Here is a tiny trained network, its code and every weight. The questions are about switching its units off for an input and a class, where a switched-off unit gives its printed mean instead of its output.

import numpy as np


def w(rows, s, z=0):
    codes = np.array(rows[::2]) - 128.0
    scale = np.full(codes.shape[1], s)
    scale[-1] = z or s
    return codes * scale


def f(y):
    return y / 2 * (1 + np.tanh(0.7978845608 * (y + 0.044715 * y**3)))


def log_softmax(a):
    a = a - a.max(-1, keepdims=True)
    return a - np.log(np.exp(a).sum(-1, keepdims=True))


def net(x, mask):
    res = np.array(x, float).reshape(1, 8) / 4 @ E
    y = f(res @ A[0][:, :-1].T + A[0][:, -1])
    res = res + np.where(mask, y, B[0][:, -1]) @ B[0][:, :-1]
    return log_softmax(res[-1] @ U[:, :-1].T + U[:, -1])


A, B = {}, {}
E = w([
[226,30,155,106,57,168,193,126,103,55],'x0',
[102,118,206,254,98,197,130,165,190,129],'x1',
[133,146,226,60,175,101,124,163,206,82],'x2',
[105,87,103,109,145,174,113,151,166,178],'x3',
[211,154,25,167,114,142,74,210,199,88],'x4',
[66,131,113,91,110,154,134,130,149,84],'x5',
[133,135,137,140,122,124,129,133,117,110],'x6',
[99,123,138,157,82,78,150,167,98,60],'x7',
],0.0066)
A[0] = w([
[44,141,119,144,195,64,48,161,104,140,33],'neuron 0',
[146,146,223,87,180,87,116,163,187,105,92],'neuron 1',
[90,189,116,148,202,114,134,145,107,136,3],'neuron 2',
[46,69,172,117,158,119,175,73,62,176,28],'neuron 3',
[129,137,34,172,155,114,132,151,169,108,16],'neuron 4',
[176,47,142,86,90,133,151,108,118,100,4],'neuron 5',
[130,191,194,143,119,91,160,76,69,108,210],'neuron 6',
[134,151,69,2,136,64,141,140,72,125,167],'neuron 7',
[74,184,122,140,126,96,66,120,135,147,5],'neuron 8',
[168,142,89,92,102,104,152,102,92,205,230],'neuron 9',
],0.0082,0.0024)
B[0] = w([
[217,153,205,81,160,197,163,108,82,82,197],'neuron 0',
[52,57,98,164,186,63,67,85,116,112,234],'neuron 1',
[215,140,163,164,114,143,198,94,69,102,155],'neuron 2',
[214,108,63,94,34,79,73,39,176,129,228],'neuron 3',
[171,106,131,91,133,84,101,55,208,98,170],'neuron 4',
[149,118,170,115,169,255,210,86,99,106,193],'neuron 5',
[106,142,54,51,107,152,95,205,194,186,212],'neuron 6',
[70,149,152,185,153,117,174,171,187,183,253],'neuron 7',
[165,130,219,87,188,190,158,101,128,131,162],'neuron 8',
[92,110,148,209,126,129,103,133,116,136,206],'neuron 9',
],0.0078,0.0053)
U = w([
[223,184,254,65,186,241,211,133,85,47,50],'0',
[198,139,96,84,85,63,35,96,251,62,133],'1',
[78,150,185,138,136,161,107,186,170,128,252],'2',
[4,157,187,218,161,160,183,196,216,159,156],'3',
[82,68,101,170,202,85,71,84,121,38,145],'4',
[100,174,169,99,122,176,90,219,195,145,127],'5',
],0.006,0.0022)

Each question gives the input, the list of numbers given to net, and the class t.
The units are the neurons (one row each of A and B). Each row of codes is followed by its name. A weight is (code - 128) times the scale printed after its matrix; where a second scale follows, it is the last column's (A, B and U).
mask holds one flag per neuron, in row order. A switched-off neuron (its flag False) gives its mean, the last column of its row in B, instead of its output. The means were averaged over made-up inputs and are rounded, as every weight is.
A unit's drop is (log p(t) with every unit on - log p(t) with that unit switched off) / (log p(t) with every unit on - log p(t) with every unit switched off).
The circuit of an input: a set's keep is (log p(t) with only the set's units on - log p(t) with every unit switched off) / (log p(t) with every unit on - log p(t) with every unit switched off). Starting from all 10 units, units are removed one at a time, each time the one whose removal leaves the highest keep (on an exact tie, the one counted first), for as long as the keep stays at least 0.8.
circuit, biggest first: the units of the circuit, biggest drop first
most important unit: the unit with the biggest drop
top k neurons: the k neurons with the biggest drops, biggest first
drop when u is switched off: that unit's drop, to one decimal
input [-4,-8,4,-7,1,-8,-4,-7], class 3: circuit, biggest first -> (neuron 7)
input [-8,7,6,6,5,1,-6,-7], class 0: top 2 neurons -> (neuron 0; neuron 8)
input [6,4,8,6,7,0,0,-8], class 4: circuit, biggest first -> (neuron 1; neuron 6)
input [7,5,7,-8,-8,1,-3,8], class 1: circuit, biggest first -> (neuron 3; neuron 6)
input [-4,3,-2,-5,-1,-5,2,6], class 5: circuit, biggest first -> (neuron 6; neuron 1)
input [-6,1,8,3,-7,5,3,5], class 4: top 2 neurons -> (neuron 1; neuron 3)
input [-7,7,5,-7,4,-3,-6,4], class 0: circuit, biggest first -> (neuron 0; neuron 8)
input [3,-4,-6,-7,-8,0,-2,0], class 1: top 2 neurons -> (neuron 3; neuron 6)
input [6,-8,-7,2,-6,-6,-4,6], class 3: top 2 neurons -> (neuron 7; neuron 9)
input [6,-2,-4,-5,6,0,6,7], class 0: top 2 neurons -> (neuron 5; neuron 1)
input [8,2,-6,8,8,-5,7,-4], class 0: top 2 neurons -> (neuron 5; neuron 3)
input [5,-7,5,-4,6,7,-1,4], class 3: top 3 neurons -> (neuron 7; neuron 3; neuron 0)
input [-1,1,7,5,1,4,4,7], class 4: top 2 neurons -> (neuron 1; neuron 7)
input [3,4,7,-8,-4,-4,2,8], class 5: most important unit -> neuron 6
input [-8,-6,8,-7,-2,1,-2,7], class 0: top 4 neurons -> (neuron 0; neuron 2; neuron 8; neuron 9)
input [-6,-5,3,-7,-7,-2,-1,8], class 1: top 4 neurons -> (neuron 3; neuron 6; neuron 5; neuron 1)
input [-4,0,4,-8,-8,-1,8,-6], class 1: top 2 neurons -> (neuron 3; neuron 6)
input [-3,6,7,-6,3,4,-1,-7], class 4: top 3 neurons -> (neuron 1; neuron 7; neuron 6)
input [6,-8,8,-3,-3,1,-8,-7], class 2: top 2 neurons -> (neuron 7; neuron 1)
input [-8,-6,3,0,-8,0,-6,3], class 0: most important unit -> neuron 0
input [-8,-3,8,-7,4,5,-7,-8], class 0: top 3 neurons -> (neuron 0; neuron 8; neuron 2)
input [3,-1,8,7,-3,6,-6,4], class 4: top 2 neurons -> (neuron 1; neuron 6)
input [-7,6,-2,-1,-1,-2,1,7], class 0: drop when neuron 0 is switched off -> 0.3
input [-6,1,5,-1,0,-3,-6,-2], class 0: drop when neuron 8 is switched off -> 0.2
input [1,2,5,3,0,6,-3,5], class 4: drop when neuron 1 is switched off -> 0.5
input [5,-5,-4,-3,-1,-1,8,3], class 2: drop when neuron 8 is switched off -> 0.1
